Below is a small trained network, with its code and all its weights. Each question gives an input and a target symbol and asks what happens when units are switched off, that is, made to give their printed mean instead of their output.

import numpy as np


def w(rows, s, z=0):
    codes = np.array(rows[::2]) - 128.0
    scale = np.full(codes.shape[1], s)
    scale[-1] = z or s
    return codes * scale


def softmax(a):
    e = np.exp(a - a.max(-1, keepdims=True))
    return e / e.sum(-1, keepdims=True)


def log_softmax(a):
    a = a - a.max(-1, keepdims=True)
    return a - np.log(np.exp(a).sum(-1, keepdims=True))


def net(x, mask):
    ids = ['ΦΩαβγδεζηθλμπψ'.index(c) for c in x.split()]
    T = len(ids)
    res = E[ids] + P[:T]
    u = 0
    for l in range(2):
        r = res
        for j in range(3):
            rows = slice(4 * j, 4 * j + 4)
            q, k, v = (r @ M[l][rows].T for M in (Q, K, V))
            z = softmax(np.where(np.tri(T) > 0, q @ k.T / 4**0.5, -1e9)) @ v
            o = O[l][rows]
            res = res + np.where(mask[u + j], z, o[:, -1]) @ o[:, :-1]
        u += 3
    return log_softmax(res[-1] @ U[:, :-1].T + U[:, -1])


Q, K, V, O = {}, {}, {}, {}
E = w([
[133,170,206,159,43,44,188,84,121],'Φ',
[189,208,190,172,119,171,155,134,57],'Ω',
[75,128,150,205,100,114,36,109,149],'α',
[164,129,146,199,239,200,80,155,76],'β',
[152,157,174,134,29,99,69,253,111],'γ',
[182,132,213,140,82,126,61,99,38],'δ',
[116,153,174,211,137,167,197,155,187],'ε',
[137,104,184,79,128,55,154,150,110],'ζ',
[127,132,127,216,178,87,255,102,134],'η',
[124,79,153,124,177,27,115,138,75],'θ',
[201,133,194,75,145,110,207,174,130],'λ',
[185,145,129,200,155,91,114,227,31],'μ',
[133,125,190,133,77,203,110,52,168],'π',
[127,111,169,167,199,136,182,17,86],'ψ',
],0.0089)
P = w([
[107,107,195,112,136,155,117,139,134],'0',
[176,146,152,165,158,84,79,127,175],'1',
[218,107,190,179,139,113,102,145,127],'2',
[125,89,20,107,103,139,104,80,135],'3',
[119,211,132,111,151,107,113,128,131],'4',
[182,111,171,145,78,138,187,180,84],'5',
[202,43,97,164,105,103,102,105,143],'6',
[56,142,157,130,203,2,98,155,140],'7',
[95,173,147,101,106,142,198,176,60],'8',
[157,93,110,205,78,170,190,49,122],'9',
[135,69,166,151,185,27,124,174,145],'10',
],0.015)
Q[0] = w([
[170,68,97,140,155,113,68,84,197],'L0H1',
[78,181,117,140,157,96,120,129,143],'L0H1',
[140,123,210,179,149,81,123,150,175],'L0H1',
[89,217,124,65,141,134,114,138,123],'L0H1',
[97,241,105,48,81,169,156,139,99],'L0H2',
[89,211,155,107,193,92,81,125,155],'L0H2',
[157,103,40,87,123,143,114,49,189],'L0H2',
[98,251,136,73,165,101,131,132,84],'L0H2',
[140,143,104,141,153,133,105,135,133],'L0H3',
[169,97,147,138,127,132,95,174,95],'L0H3',
[90,178,84,109,125,158,112,121,145],'L0H3',
[147,117,145,121,127,149,112,172,140],'L0H3',
],0.013)
K[0] = w([
[96,228,172,113,156,143,124,130,123],'L0H1',
[151,118,162,134,116,119,153,136,100],'L0H1',
[67,98,144,118,95,175,146,136,30],'L0H1',
[205,83,161,184,133,149,126,110,139],'L0H1',
[227,60,118,185,123,124,83,108,183],'L0H2',
[168,137,178,151,84,192,153,150,82],'L0H2',
[146,250,177,123,181,96,97,128,176],'L0H2',
[206,89,133,180,105,172,157,139,139],'L0H2',
[134,112,158,122,134,118,110,124,130],'L0H3',
[103,107,135,103,121,168,120,131,114],'L0H3',
[175,123,124,136,139,108,102,134,138],'L0H3',
[126,123,137,118,109,172,128,154,101],'L0H3',
],0.013)
V[0] = w([
[96,121,102,167,140,59,142,158,123],'L0H1',
[155,105,130,108,75,131,98,187,136],'L0H1',
[155,125,141,137,152,236,155,57,74],'L0H1',
[81,101,89,108,162,146,64,138,124],'L0H1',
[141,136,122,123,189,132,247,129,205],'L0H2',
[139,102,120,185,217,147,98,112,86],'L0H2',
[61,162,132,205,79,108,141,51,151],'L0H2',
[105,178,116,168,137,198,109,188,216],'L0H2',
[158,208,113,125,121,140,143,141,90],'L0H3',
[156,115,116,124,183,56,114,96,139],'L0H3',
[122,118,170,186,112,91,129,156,118],'L0H3',
[147,107,154,111,137,171,104,160,84],'L0H3',
],0.012)
O[0] = w([
[148,142,176,125,171,85,98,191,146,108],'L0H1',
[136,141,148,147,140,161,175,92,189,158],'L0H1',
[107,84,69,154,140,152,84,81,37,133],'L0H1',
[60,127,90,130,152,91,117,149,178,2],'L0H1',
[122,136,138,107,60,208,133,213,65,119],'L0H2',
[99,46,146,158,159,61,82,154,89,127],'L0H2',
[126,190,136,73,229,114,53,109,63,105],'L0H2',
[2,188,165,199,148,163,171,148,120,39],'L0H2',
[154,165,96,199,94,87,121,116,129,120],'L0H3',
[157,82,90,103,94,117,119,217,140,139],'L0H3',
[178,102,213,125,149,105,148,118,103,244],'L0H3',
[100,96,145,133,89,79,180,69,154,171],'L0H3',
],0.0095,0.0055)
Q[1] = w([
[114,30,168,91,142,94,186,151,145],'L1H1',
[199,51,255,155,135,96,164,116,54],'L1H1',
[165,100,151,215,105,107,127,82,132],'L1H1',
[101,180,110,117,69,124,126,102,91],'L1H1',
[66,155,135,70,117,149,109,96,132],'L1H2',
[88,177,97,97,161,150,75,143,99],'L1H2',
[123,38,168,117,106,84,137,74,134],'L1H2',
[184,98,175,205,160,116,146,76,163],'L1H2',
[116,120,187,154,108,79,146,73,89],'L1H3',
[120,121,6,99,171,163,112,153,210],'L1H3',
[92,172,136,108,94,151,120,78,130],'L1H3',
[189,160,137,123,143,150,106,108,173],'L1H3',
],0.0073)
K[1] = w([
[102,75,136,40,151,155,168,114,102],'L1H1',
[66,74,251,98,106,158,123,48,144],'L1H1',
[166,88,215,160,154,164,89,73,143],'L1H1',
[135,176,86,136,148,80,102,124,144],'L1H1',
[128,137,47,102,101,113,107,129,158],'L1H2',
[148,171,44,149,127,119,130,167,159],'L1H2',
[141,111,167,190,146,186,116,25,132],'L1H2',
[78,142,254,61,114,197,147,63,117],'L1H2',
[123,78,196,87,140,165,123,158,84],'L1H3',
[186,215,30,191,81,73,131,112,129],'L1H3',
[107,165,103,104,114,171,145,115,135],'L1H3',
[143,102,175,170,79,103,119,105,130],'L1H3',
],0.0071)
V[1] = w([
[120,84,87,21,94,180,161,182,103],'L1H1',
[144,180,144,188,128,123,121,165,78],'L1H1',
[186,77,108,169,91,154,158,117,154],'L1H1',
[53,90,116,165,112,166,173,169,152],'L1H1',
[115,99,61,127,103,137,82,100,112],'L1H2',
[87,41,46,131,129,117,110,89,136],'L1H2',
[135,100,91,149,118,70,144,127,150],'L1H2',
[153,89,101,151,141,72,130,207,75],'L1H2',
[136,104,131,108,133,153,117,141,57],'L1H3',
[118,133,112,75,113,198,112,78,104],'L1H3',
[133,74,123,57,112,86,131,108,183],'L1H3',
[76,62,172,2,167,138,115,147,183],'L1H3',
],0.0083)
O[1] = w([
[162,162,173,176,42,116,3,86,67,2],'L1H1',
[107,73,191,45,122,122,153,61,183,64],'L1H1',
[48,221,105,165,82,96,144,73,62,184],'L1H1',
[78,83,147,189,62,31,89,146,122,96],'L1H1',
[217,96,135,164,176,137,146,135,70,39],'L1H2',
[200,121,136,202,171,123,172,155,89,80],'L1H2',
[157,163,170,200,218,121,200,136,149,93],'L1H2',
[153,129,253,185,130,238,104,51,199,33],'L1H2',
[90,153,157,141,180,192,138,121,102,177],'L1H3',
[115,113,99,124,168,144,117,186,30,128],'L1H3',
[185,204,52,171,114,94,80,127,170,173],'L1H3',
[142,124,44,188,150,188,60,223,251,184],'L1H3',
],0.0058,0.0077)
U = w([
[155,192,91,39,134,138,96,82,109,170],'Φ',
[158,79,67,122,134,92,133,2,111,2],'Ω',
[145,82,109,117,138,84,81,163,161,136],'α',
[122,91,157,158,137,87,134,114,128,40],'β',
[64,170,117,114,180,69,108,142,133,178],'γ',
[111,179,37,150,172,146,153,88,79,166],'δ',
[78,52,131,126,131,91,108,116,113,94],'ε',
[142,111,72,144,49,171,152,122,114,193],'ζ',
[75,147,175,133,147,163,113,103,125,238],'η',
[156,147,86,143,118,134,81,112,159,87],'θ',
[99,160,110,146,90,94,108,71,77,174],'λ',
[100,169,143,137,131,114,164,64,159,42],'μ',
[136,87,55,118,148,110,66,151,53,28],'π',
[143,128,166,146,155,150,96,138,90,147],'ψ',
],0.005,0.0028)

Each question gives the input, a string of symbols that net reads in full, and the target symbol t.
The units are the heads (4 rows each of Q, K, V and O). Each row of codes is followed by its name. A weight is (code - 128) times the scale printed after its matrix; where a second scale follows, it is the last column's (O and U).
mask holds one flag per head, layer by layer. A switched-off head (its flag False) gives its mean, the last column of its rows in O, instead of its output. The means were averaged over made-up inputs and are rounded, as every weight is.
A unit's drop is (log p(t) with every unit on - log p(t) with that unit switched off) / (log p(t) with every unit on - log p(t) with every unit switched off).
The circuit of an input: a set's keep is (log p(t) with only the set's units on - log p(t) with every unit switched off) / (log p(t) with every unit on - log p(t) with every unit switched off). Starting from all 6 units, units are removed one at a time, each time the one whose removal leaves the highest keep (on an exact tie, the one counted first), for as long as the keep stays at least 0.8.
circuit, biggest first: the units of the circuit, biggest drop first
unit that matters most: the unit with the biggest drop
which heads matter: for each layer, one digit per head in row order, 1 if its drop is at least 0.15 and else 0, layers parted by /
input δ δ α, target Ω: which heads matter => 110 / 000
input π λ Φ ε π λ λ ζ Φ α, target π: unit that matters most => L1H2
input Φ Φ ψ Φ, target Φ: circuit, biggest first => L0H2, L1H1, L0H1
input δ λ Φ ψ λ Φ, target π: circuit, biggest first => L0H1, L0H2
input Φ λ β δ γ ε, target Ω: which heads matter => 010 / 000
input γ λ α, target μ: circuit, biggest first => L0H2, L0H1
input α λ η λ Φ, target α: which heads matter => 111 / 101
input Φ λ λ λ α ε γ α δ α ζ, target Ω: which heads matter => 110 / 000
input λ λ ψ Φ λ λ α λ γ, target λ: circuit, biggest first => L1H1, L0H2
input δ ψ λ η η ψ Φ, target ψ: circuit, biggest first => L0H2, L1H2, L0H1
input Ω π ψ, target Ω: which heads matter => 101 / 001
input Φ λ Φ θ, target Φ: which heads matter => 110 / 110
input Φ Φ ε, target Φ: which heads matter => 010 / 110
input λ λ δ, target ζ: which heads matter => 010 / 000
input β α π δ η β, target Ω: which heads matter => 010 / 000
input λ ζ ψ, target λ: circuit, biggest first => L1H1, L0H2, L0H1
input ζ λ Φ η, target ζ: circuit, biggest first => L0H2
input δ α Φ λ Ω ε α ζ λ, target δ: which heads matter => 011 / 110
input α λ δ Φ Φ θ α λ λ, target α: which heads matter => 111 / 101
input λ γ λ δ λ Φ δ λ η, target λ: unit that matters most => L1H1
input λ ζ λ Φ, target λ: circuit, biggest first => L1H1, L0H2
input λ λ γ λ μ Φ α β Φ Φ, target λ: circuit, biggest first => L1H1, L0H2, L0H3
input η λ α, target η: circuit, biggest first => L0H2, L1H2, L1H3
input λ β Φ ψ δ λ λ ψ λ δ, target λ: which heads matter => 010 / 100
input ε Φ Φ Φ λ λ, target Φ: which heads matter => 010 / 010
input α δ λ δ Φ Ω ψ δ, target α: which heads matter => 011 / 101
input λ λ λ λ δ λ δ Ω, target λ: unit that matters most => L1H1
